Below are the code and all the weights of a small trained network. Each question names an input and a target symbol and asks about switching units off, where a switched-off unit gives its printed mean instead of its output.

import numpy as np


def w(rows, s, z=0):
    codes = np.array(rows[::2]) - 128.0
    scale = np.full(codes.shape[1], s)
    scale[-1] = z or s
    return codes * scale


def f(y):
    return np.maximum(y, 0)


def softmax(a):
    e = np.exp(a - a.max(-1, keepdims=True))
    return e / e.sum(-1, keepdims=True)


def log_softmax(a):
    a = a - a.max(-1, keepdims=True)
    return a - np.log(np.exp(a).sum(-1, keepdims=True))


def net(x, mask):
    ids = ['βγδεζηθλμξπστφψω'.index(c) for c in x.split()]
    T = len(ids)
    res = E[ids] + P[:T]
    r = res
    for j in range(2):
        rows = slice(4 * j, 4 * j + 4)
        q, k, v = (r @ M[0][rows].T for M in (Q, K, V))
        z = softmax(np.where(np.tri(T) > 0, q @ k.T / 4**0.5, -1e9)) @ v
        o = O[0][rows]
        res = res + np.where(mask[j], z, o[:, -1]) @ o[:, :-1]
    y = f(res @ A[0][:, :-1].T + A[0][:, -1])
    res = res + np.where(mask[2:10], y, B[0][:, -1]) @ B[0][:, :-1]
    return log_softmax(res[-1] @ U[:, :-1].T + U[:, -1])


Q, K, V, O, A, B = {}, {}, {}, {}, {}, {}
E = w([
[10,83,131],'β',
[113,75,55],'γ',
[116,120,125],'δ',
[36,145,199],'ε',
[18,117,200],'ζ',
[165,107,74],'η',
[218,134,127],'θ',
[55,113,160],'λ',
[176,9,60],'μ',
[175,127,134],'ξ',
[63,73,79],'π',
[97,230,47],'σ',
[93,141,145],'τ',
[219,132,127],'φ',
[93,115,113],'ψ',
[154,158,222],'ω',
],0.015)
P = w([
[149,30,247],'0',
[178,108,138],'1',
[148,144,101],'2',
[177,104,137],'3',
[147,147,104],'4',
[176,97,142],'5',
[145,147,102],'6',
[181,97,143],'7',
],0.014)
Q[0] = w([
[127,119,95],'H1',
[127,127,124],'H1',
[166,124,117],'H1',
[142,134,153],'H1',
[102,204,158],'H2',
[94,68,133],'H2',
[163,4,211],'H2',
[143,163,130],'H2',
],0.04)
K[0] = w([
[131,141,93],'H1',
[127,130,123],'H1',
[174,128,121],'H1',
[143,116,155],'H1',
[114,220,147],'H2',
[72,86,142],'H2',
[146,1,250],'H2',
[155,155,125],'H2',
],0.036)
V[0] = w([
[169,146,112],'H1',
[93,125,107],'H1',
[94,178,115],'H1',
[84,121,148],'H1',
[51,76,144],'H2',
[250,206,182],'H2',
[106,151,231],'H2',
[36,201,186],'H2',
],0.012)
O[0] = w([
[77,125,156,102],'H1',
[168,125,152,109],'H1',
[172,184,189,70],'H1',
[184,146,106,147],'H1',
[48,192,90,210],'H2',
[252,8,112,116],'H2',
[168,141,37,254],'H2',
[239,255,89,148],'H2',
],0.011,0.0098)
A[0] = w([
[152,205,35,31],'N1',
[83,217,86,38],'N2',
[165,60,254,75],'N3',
[126,93,111,2],'N4',
[111,130,70,99],'N5',
[194,159,80,246],'N6',
[93,67,22,71],'N7',
[127,107,119,57],'N8',
],0.0084,0.0059)
B[0] = w([
[218,151,250,247],'N1',
[163,77,6,249],'N2',
[160,195,87,169],'N3',
[183,178,181,141],'N4',
[105,111,179,177],'N5',
[6,102,154,236],'N6',
[152,160,184,203],'N7',
[156,152,139,136],'N8',
],0.015,0.018)
U = w([
[122,158,120,173],'β',
[134,130,110,230],'γ',
[112,108,68,154],'δ',
[137,142,106,213],'ε',
[138,130,157,147],'ζ',
[85,167,136,103],'η',
[114,143,107,190],'θ',
[107,216,140,115],'λ',
[161,171,129,78],'μ',
[177,93,106,35],'ξ',
[183,94,103,1],'π',
[148,9,84,130],'σ',
[130,120,113,211],'τ',
[161,170,69,21],'φ',
[139,200,122,153],'ψ',
[138,204,141,67],'ω',
],0.012,0.006)

Each question gives the input, a string of symbols that net reads in full, and the target symbol t.
The units are the heads (4 rows each of Q, K, V and O) and the neurons (one row each of A and B). Each row of codes is followed by its name. A weight is (code - 128) times the scale printed after its matrix; where a second scale follows, it is the last column's (O, A, B and U).
mask holds one flag per unit, heads first, then neurons. A switched-off unit (its flag False) gives its mean, the last column of its rows in O or B, instead of its output. The means were averaged over made-up inputs and are rounded, as every weight is.
A unit's drop is (log p(t) with every unit on - log p(t) with that unit switched off) / (log p(t) with every unit on - log p(t) with every unit switched off).
The circuit of an input: a set's keep is (log p(t) with only the set's units on - log p(t) with every unit switched off) / (log p(t) with every unit on - log p(t) with every unit switched off). Starting from all 10 units, units are removed one at a time, each time the one whose removal leaves the highest keep (on an exact tie, the one counted first), for as long as the keep stays at least 0.8.
units of the circuit, in order: the units of the circuit, biggest drop first
most important unit: the unit with the biggest drop
k most important neurons: the k neurons with the biggest drops, biggest first
heads that matter: for each layer, one digit per head in row order, 1 if its drop is at least 0.15 and else 0, layers parted by /
input β θ μ μ, target φ: most important unit : N2
input γ ζ τ ε, target δ: 2 most important neurons : (N1 N7)
input φ ω ξ ω β μ, target ξ: 2 most important neurons : (N7 N6)
input ω η γ π ω β, target ζ: units of the circuit, in order : (N2 H2 N7 N6)
input ω β ε μ τ λ, target ζ: units of the circuit, in order : (N2 H2 N6 N7)
input ω ψ β η σ ω ω β, target ζ: units of the circuit, in order : (N2 H2 N6 N7)
input μ ε γ ω β ε ω π, target η: units of the circuit, in order : (N2 H2)
input π ω ζ ζ θ μ μ γ, target δ: heads that matter : 11
input β ω ω λ, target φ: units of the circuit, in order : (N2 H2)
input π ζ β π ζ γ ξ λ, target δ: units of the circuit, in order : (H2 N2 N1)
input β η π μ σ π μ φ, target φ: units of the circuit, in order : (N2 H2)
input π θ β γ ω β, target δ: units of the circuit, in order : (H2 N2)
input ω ζ β, target φ: 3 most important neurons : (N2 N6 N7)
input ω β μ μ ξ μ, target ζ: units of the circuit, in order : (N2 N7 H2 N6)
input π θ ω ω π, target δ: units of the circuit, in order : (H2 N1 N2)
input π ω σ β β π ω θ, target δ: units of the circuit, in order : (H2 N2 H1 N1)
input π η β π ψ π, target δ: units of the circuit, in order : (H2 N2)
input μ ω π σ δ π ω ω, target η: heads that matter : 01
input ω β π β ω ζ ω η, target ζ: heads that matter : 01
input π β σ ω η λ φ μ, target δ: units of the circuit, in order : (H2 N1 N2)
input ω β β π β φ, target ζ: heads that matter : 01
input β β λ ξ, target φ: 2 most important neurons : (N2 N1)
input ω ω ω τ, target ζ: 2 most important neurons : (N2 N6)
input β τ β β ω ζ, target φ: 2 most important neurons : (N2 N1)
input ω γ ω ζ ε ω, target ζ: heads that matter : 11
input β η π μ β π ω π, target φ: heads that matter : 01
